Here is a tiny trained network, its code and every weight. The questions are about switching its units off for an input and a class, where a switched-off unit gives its printed mean instead of its output.

import numpy as np


def w(rows, s, z=0):
    codes = np.array(rows[::2]) - 128.0
    scale = np.full(codes.shape[1], s)
    scale[-1] = z or s
    return codes * scale


def f(y):
    return y / 2 * (1 + np.tanh(0.7978845608 * (y + 0.044715 * y**3)))


def log_softmax(a):
    a = a - a.max(-1, keepdims=True)
    return a - np.log(np.exp(a).sum(-1, keepdims=True))


def net(x, mask):
    res = np.array(x, float).reshape(1, 6) / 4 @ E
    y = f(res @ A[0][:, :-1].T + A[0][:, -1])
    res = res + np.where(mask, y, B[0][:, -1]) @ B[0][:, :-1]
    return log_softmax(res[-1] @ U[:, :-1].T + U[:, -1])


A, B = {}, {}
E = w([
[129,126,130,132],'x0',
[128,127,130,126],'x1',
[19,105,85,102],'x2',
[74,255,222,108],'x3',
[114,67,212,67],'x4',
[128,126,128,129],'x5',
],0.0089)
A[0] = w([
[35,93,87,92,79],'n0',
[126,155,169,133,70],'n1',
[141,78,105,167,79],'n2',
[46,107,118,109,90],'n3',
[66,130,74,101,122],'n4',
[80,181,135,160,119],'n5',
[151,177,87,206,190],'n6',
[150,146,107,173,205],'n7',
[143,156,67,162,71],'n8',
[105,167,140,128,38],'n9',
[166,88,119,142,73],'n10',
[66,156,153,141,92],'n11',
[125,92,161,84,81],'n12',
[137,44,222,127,102],'n13',
[121,117,103,187,52],'n14',
[111,71,167,74,35],'n15',
[127,184,141,79,84],'n16',
[123,86,117,163,177],'n17',
[193,138,171,147,97],'n18',
[74,103,119,107,100],'n19',
[121,74,111,140,195],'n20',
[113,88,117,119,251],'n21',
[118,18,196,66,101],'n22',
[132,114,175,124,62],'n23',
[149,140,91,165,192],'n24',
[119,145,84,147,255],'n25',
[100,160,84,189,130],'n26',
[149,202,213,83,121],'n27',
[224,180,137,132,100],'n28',
[203,149,156,197,154],'n29',
[5,148,118,154,156],'n30',
[64,113,109,135,94],'n31',
[119,91,174,92,82],'n32',
[104,219,175,146,62],'n33',
[167,94,86,81,99],'n34',
[161,74,64,77,122],'n35',
[54,119,115,155,93],'n36',
[84,148,63,190,136],'n37',
],0.012,0.0052)
B[0] = w([
[178,95,103,155,200],'n0',
[95,153,84,203,153],'n1',
[40,148,101,172,170],'n2',
[180,103,105,129,178],'n3',
[255,81,105,129,185],'n4',
[73,117,152,146,189],'n5',
[86,126,159,89,235],'n6',
[94,90,157,73,196],'n7',
[84,195,78,101,172],'n8',
[92,181,91,142,143],'n9',
[119,108,81,208,155],'n10',
[117,115,131,163,175],'n11',
[125,195,86,88,146],'n12',
[107,227,114,77,185],'n13',
[91,172,65,124,141],'n14',
[85,185,85,122,154],'n15',
[85,58,102,165,171],'n16',
[75,77,170,160,175],'n17',
[226,110,43,130,175],'n18',
[224,83,77,121,158],'n19',
[60,60,148,102,191],'n20',
[110,101,197,125,199],'n21',
[86,152,110,85,206],'n22',
[112,183,64,106,133],'n23',
[74,180,196,88,196],'n24',
[111,115,236,85,217],'n25',
[129,182,101,56,187],'n26',
[109,87,151,178,255],'n27',
[190,134,74,98,205],'n28',
[182,82,116,117,217],'n29',
[150,45,109,95,227],'n30',
[246,100,79,153,159],'n31',
[130,165,73,88,153],'n32',
[68,105,114,166,229],'n33',
[60,98,124,213,168],'n34',
[88,98,143,176,208],'n35',
[193,113,116,185,161],'n36',
[130,147,107,75,204],'n37',
],0.0061,0.0082)
U = w([
[48,94,122,249,49],'0',
[69,131,123,43,68],'1',
[107,77,195,116,253],'2',
[192,100,67,179,56],'3',
[95,81,202,113,163],'4',
[97,97,162,134,153],'5',
],0.011,0.0047)

Each question gives the input, the list of numbers given to net, and the class t.
The units are the neurons (one row each of A and B). Each row of codes is followed by its name. A weight is (code - 128) times the scale printed after its matrix; where a second scale follows, it is the last column's (A, B and U).
mask holds one flag per neuron, in row order. A switched-off neuron (its flag False) gives its mean, the last column of its row in B, instead of its output. The means were averaged over made-up inputs and are rounded, as every weight is.
A unit's drop is (log p(t) with every unit on - log p(t) with that unit switched off) / (log p(t) with every unit on - log p(t) with every unit switched off).
The circuit of an input: a set's keep is (log p(t) with only the set's units on - log p(t) with every unit switched off) / (log p(t) with every unit on - log p(t) with every unit switched off). Starting from the 12 units with the biggest drops (on a tie, the unit counted first), units are removed one at a time, each time the one whose removal leaves the highest keep (on an exact tie, the one counted first), for as long as the keep stays at least 0.8.
units of the circuit, in order: the units of the circuit, biggest drop first
most important unit: the unit with the biggest drop
k most important neurons: the k neurons with the biggest drops, biggest first
drop when u is switched off: that unit's drop, to one decimal
input [-7,8,4,8,-6,6], class 0: most important unit	n33
input [-4,1,-7,-1,2,3], class 3: units of the circuit, in order	n18, n25
input [1,7,-7,4,-1,0], class 3: 2 most important neurons	n18, n28
input [-2,-3,-8,4,0,4], class 3: units of the circuit, in order	n18, n28
input [0,2,2,-7,1,0], class 0: units of the circuit, in order	n34, n35
input [-6,-3,-3,-6,3,-4], class 0: units of the circuit, in order	n34, n10, n35
input [7,-7,8,-5,-2,0], class 3: units of the circuit, in order	n4, n31
input [-3,-7,6,-5,8,-2], class 1: 3 most important neurons	n22, n13, n15
input [2,2,6,-4,7,-1], class 1: 2 most important neurons	n22, n13
input [-4,6,-6,-6,6,-5], class 0: units of the circuit, in order	n34, n10
input [2,4,1,3,6,6], class 1: units of the circuit, in order	n13, n22, n32
input [3,4,5,-7,8,-1], class 1: 3 most important neurons	n22, n13, n12
input [-7,4,-4,7,-4,-3], class 0: units of the circuit, in order	n33, n27
input [2,4,-6,7,4,-1], class 0: most important neuron	n27
input [3,-5,-8,-8,-1,6], class 0: drop when n10 is switched off	0.2
input [-3,-8,8,-4,-8,-7], class 1: drop when n20 is switched off	0.1
input [3,2,-5,-1,4,1], class 3: drop when n6 is switched off	0.4
